Below are the code and all the weights of a small trained network. Each question names an input and a class and asks about switching units off, where a switched-off unit gives its printed mean instead of its output.

import numpy as np


def w(rows, s, z=0):
    codes = np.array(rows[::2]) - 128.0
    scale = np.full(codes.shape[1], s)
    scale[-1] = z or s
    return codes * scale


def f(y):
    return np.maximum(y, 0)


def log_softmax(a):
    a = a - a.max(-1, keepdims=True)
    return a - np.log(np.exp(a).sum(-1, keepdims=True))


def net(x, mask):
    res = np.array(x, float).reshape(1, 4) / 4 @ E
    y = f(res @ A[0][:, :-1].T + A[0][:, -1])
    res = res + np.where(mask, y, B[0][:, -1]) @ B[0][:, :-1]
    return log_softmax(res[-1] @ U[:, :-1].T + U[:, -1])


A, B = {}, {}
E = w([
[67,140,87],'x0',
[92,71,146],'x1',
[160,16,2],'x2',
[29,57,87],'x3',
],0.0078)
A[0] = w([
[168,192,149,135],'neuron 1',
[117,53,198,255],'neuron 2',
[81,138,162,182],'neuron 3',
[98,110,162,139],'neuron 4',
[181,251,198,196],'neuron 5',
[218,167,130,138],'neuron 6',
[146,139,68,193],'neuron 7',
[138,123,195,216],'neuron 8',
[130,129,180,207],'neuron 9',
[145,186,137,152],'neuron 10',
[181,101,137,147],'neuron 11',
[165,79,176,178],'neuron 12',
[184,118,115,160],'neuron 13',
],0.02,0.007)
B[0] = w([
[83,52,159,182],'neuron 1',
[112,204,2,181],'neuron 2',
[167,197,99,174],'neuron 3',
[141,155,70,151],'neuron 4',
[88,103,181,251],'neuron 5',
[73,82,84,181],'neuron 6',
[99,214,164,161],'neuron 7',
[62,159,143,182],'neuron 8',
[85,200,125,175],'neuron 9',
[99,49,227,172],'neuron 10',
[158,34,75,153],'neuron 11',
[63,113,45,158],'neuron 12',
[191,127,67,157],'neuron 13',
],0.0096,0.021)
U = w([
[69,71,131,153],'0',
[105,128,176,124],'1',
[168,121,39,206],'2',
[200,69,142,1],'3',
[248,96,202,42],'4',
[107,196,110,177],'5',
[129,119,141,108],'6',
[230,109,200,41],'7',
],0.015,0.0048)

Each question gives the input, the list of numbers given to net, and the class t.
The units are the neurons (one row each of A and B). Each row of codes is followed by its name. A weight is (code - 128) times the scale printed after its matrix; where a second scale follows, it is the last column's (A, B and U).
mask holds one flag per neuron, in row order. A switched-off neuron (its flag False) gives its mean, the last column of its row in B, instead of its output. The means were averaged over made-up inputs and are rounded, as every weight is.
A unit's drop is (log p(t) with every unit on - log p(t) with that unit switched off) / (log p(t) with every unit on - log p(t) with every unit switched off).
The circuit of an input: a set's keep is (log p(t) with only the set's units on - log p(t) with every unit switched off) / (log p(t) with every unit on - log p(t) with every unit switched off). Starting from the 12 units with the biggest drops (on a tie, the unit counted first), units are removed one at a time, each time the one whose removal leaves the highest keep (on an exact tie, the one counted first), for as long as the keep stays at least 0.8.
units of the circuit, in order: the units of the circuit, biggest drop first
unit that matters most: the unit with the biggest drop
top k neurons: the k neurons with the biggest drops, biggest first
drop when u is switched off: that unit's drop, to one decimal
input [2,4,8,5], class 2: unit that matters most	neuron 5
input [8,0,2,-6], class 1: units of the circuit, in order	[neuron 2; neuron 12]
input [1,6,-5,-2], class 5: units of the circuit, in order	[neuron 2; neuron 3]
input [7,4,5,7], class 2: units of the circuit, in order	[neuron 5; neuron 10]
input [-6,6,-2,8], class 2: units of the circuit, in order	[neuron 5; neuron 2]
input [5,0,-1,-1], class 1: units of the circuit, in order	[neuron 2; neuron 6]
input [0,-5,-6,-1], class 0: top 2 neurons	[neuron 1; neuron 6]
input [0,6,-7,-7], class 0: top 2 neurons	[neuron 1; neuron 6]
input [5,-4,-2,4], class 5: top 2 neurons	[neuron 5; neuron 1]
input [-1,0,4,5], class 5: top 2 neurons	[neuron 7; neuron 11]
input [-4,5,-6,-1], class 5: top 3 neurons	[neuron 2; neuron 9; neuron 3]
input [2,-3,-2,3], class 5: top 2 neurons	[neuron 1; neuron 5]
input [8,4,-2,-4], class 1: drop when neuron 6 is switched off	0.2
input [4,-1,2,0], class 5: units of the circuit, in order	[neuron 1]
input [5,-7,-6,-7], class 0: drop when neuron 1 is switched off	0.1
input [4,-2,2,7], class 5: drop when neuron 4 is switched off	0.0
input [-2,-2,-6,-1], class 0: drop when neuron 1 is switched off	0.4
